Questions about the matrix below. Indices start at 0.
1) Report the entry in row 0 and column 2.
2) Report the entry just right of the largest entry.
3) Report the top-left entry.
4) Report the bottom-left entry.
5) Report the entry in row 0 and column 1.
6) Report the entry in row 1 and column 1.
-17.40  -21.40  -18.56  -15.64   13.49  -21.31  -18.94    0.10  -19.06
 -5.41   -7.05   -9.57   -6.91   -5.63   -8.22   -6.55   -2.71   -5.84
1) -18.56
2) -21.31
3) -17.40
4) -5.41
5) -21.40
6) -7.05

Questions about the row below.
1) Read off the centre entry.
2) Read off the entry just right of the centre entry.
3) Read off the largest entry.
[  1 -57   4   1 -61 -39 -19]
1) 1
2) -61
3) 4

grid = [-37  57  27 -79   6  -1  29]
Read off the entry just right of -79.
6
Read off the entry just left of -79.
27

A =
[[-55 -21  23 -52  51]
 [-11  25 -23 -13 -37]
 [-21  10  13  19  23]
 [-48   1  19   7  49]
 [-10  39  36  15  53]
 [ -2 -14 -29 -13  34]
 [ -5  19   7  -2 -11]
 [ 11   7  18 -25   3]
 [  0  45 -65 -17  11]
 [  2   0  -1  -5   0]
 [-66  -6 -10 -46   1]
 [-57  -1  17   6  49]]
Rows and columns are numbered from 0.
The entry just left of the largest entry -> 15
The largest entry is 53
What is the entry in row 2 and column 0?
Answer: -21
The bottom-left entry: -57
The entry directly below the largest entry is 34
What is the bottom-right entry?
Answer: 49
The entry directly below 15 is -13
The entry in row 1 and column 2: -23
What is the top-left entry?
Answer: -55
What is the entry just right of 2?
Answer: 0
What is the entry at row 0, column 2?
Answer: 23
The entry just right of -65: -17
What is the top-right entry?
Answer: 51
What is the entry at row 0, column 1?
Answer: -21
The entry directly above the largest entry: 49
The entry directly above -66: 2
What is the entry just right of 10?
Answer: 13
The entry in row 1 and column 0 is -11
The entry just left of -17 is -65
The entry just left of -6 is -66
What is the entry directly below -6?
Answer: -1

X =
[[ 0.3 -2.0 -0.9  0.8 -0.2]
 [ 0.4 -0.3 -0.3  1.0  0.4]
 [ 2.4 -0.7  0.0  2.2 -1.7]
 [-1.6 -0.4  0.3 -2.1 -0.5]
 [ 2.0  1.6 -0.5  1.0 -0.6]
 [-0.6  0.4  1.8  1.1  0.2]
 [-1.3 -2.1 -0.5  0.3  1.1]
 [-1.2 -0.8 -0.9 -1.3 -0.6]]
Counting starts at 0.
Read off the entry in row 0 and column 0.
Answer: 0.3
Read off the entry directly below 0.8.
Answer: 1.0
The bottom entry of the column that holds the largest entry -> -1.2
Read off the entry at row 2, column 0.
Answer: 2.4
The top-right entry -> -0.2
The entry in row 0 and column 2: -0.9
Read off the entry directly below the largest entry.
Answer: -1.6
The entry at row 1, column 2: -0.3
Read off the bottom-right entry.
Answer: -0.6
The entry at row 1, column 0 -> 0.4
Read off the entry just right of -0.8.
Answer: -0.9
The entry in row 0 and column 1: -2.0
The entry directly above -0.8 -> -2.1
The entry directly below 2.2 -> -2.1
The entry at row 2, column 1 is -0.7
The entry at row 1, column 1 is -0.3

[[5, -23, -25, -52, 11, 39, -40, 1, -13, 9, 26, -1, -38, -22, 36],
 [-15, 9, -23, -30, 13, 19, -30, 10, -19, 9, 28, 7, -39, -23, 23],
 [10, 4, -24, -53, 11, 36, -48, 13, -25, 9, 11, 1, -18, -11, 30],
 [-8, 10, -7, -43, 17, 29, -28, 7, -21, 9, 37, 4, -40, -30, 35],
 [-13, -5, -34, -25, 4, 34, -47, 17, -31, 9, 32, 16, -41, -22, 12],
 [-11, -5, -26, -31, 10, 33, -36, 6, -21, 9, 16, 2, -35, -24, 34],
 [-13, -2, -14, -50, 11, 28, -38, 16, -30, 9, 31, -2, -38, -31, 21],
 [-8, -11, -21, -49, 12, 28, -30, 10, -16, 9, 23, 2, -58, -31, 29],
 [-4, 2, -13, -38, 14, 32, -23, 9, -30, 9, 21, 13, -39, -13, 32],
 [2, 2, -29, -43, 1, 46, -32, 17, -27, 9, 39, 1, -46, -19, 19],
 [-14, -4, -21, -36, 7, 26, -22, 11, -32, 9, 26, 3, -49, -38, 31],
 [-6, -1, -21, -32, 7, 19, -43, 21, -10, 9, 31, 4, -40, -20, 26],
 [-4, -20, -28, -31, 14, 33, -41, 14, -27, 9, 11, 3, -43, -23, 40],
 [5, 6, -11, -34, -2, 40, -33, 14, -10, 9, 31, -8, -57, -22, 25],
 [11, -14, -18, -29, 26, 17, -24, 0, -27, 9, 30, -8, -70, -29, 22]]
The entry in the top-right corner: 36
The entry directly below the largest entry: 26
The bottom entry of the column that holds the smallest entry is -70
Read off the maximum.
Answer: 46
The last entry, reading row by row: 22
The largest entry in the first column is 11
Read off the bottom entry of the column that holds the largest entry.
Answer: 17
The largest entry in the last column is 40
Read off the entry just left of the largest entry.
Answer: 1
The third entry on the main diagonal: -24
The entry just right of -48 -> 13
The 1st entry in reading order: 5
Read off the top entry of the column that holds the smallest entry.
Answer: -38
Read off the 4th entry in reading order.
Answer: -52
The largest entry in the last row: 30
Read off the smallest entry in the last column.
Answer: 12
Read off the centre entry.
Answer: 10
Read off the entry just right of the centre entry.
Answer: -16
The last entry in the row that holds the largest entry is 19
The entry directly below the centre entry -> 9
Read off the smallest entry in the first column.
Answer: -15
Read off the second smallest entry.
Answer: -58
Read off the third smallest entry.
Answer: -57
The 3rd entry on the diagonal from the top-right corner: -18
The entry just left of the smallest entry: -8
The entry directly above the centre entry -> 16
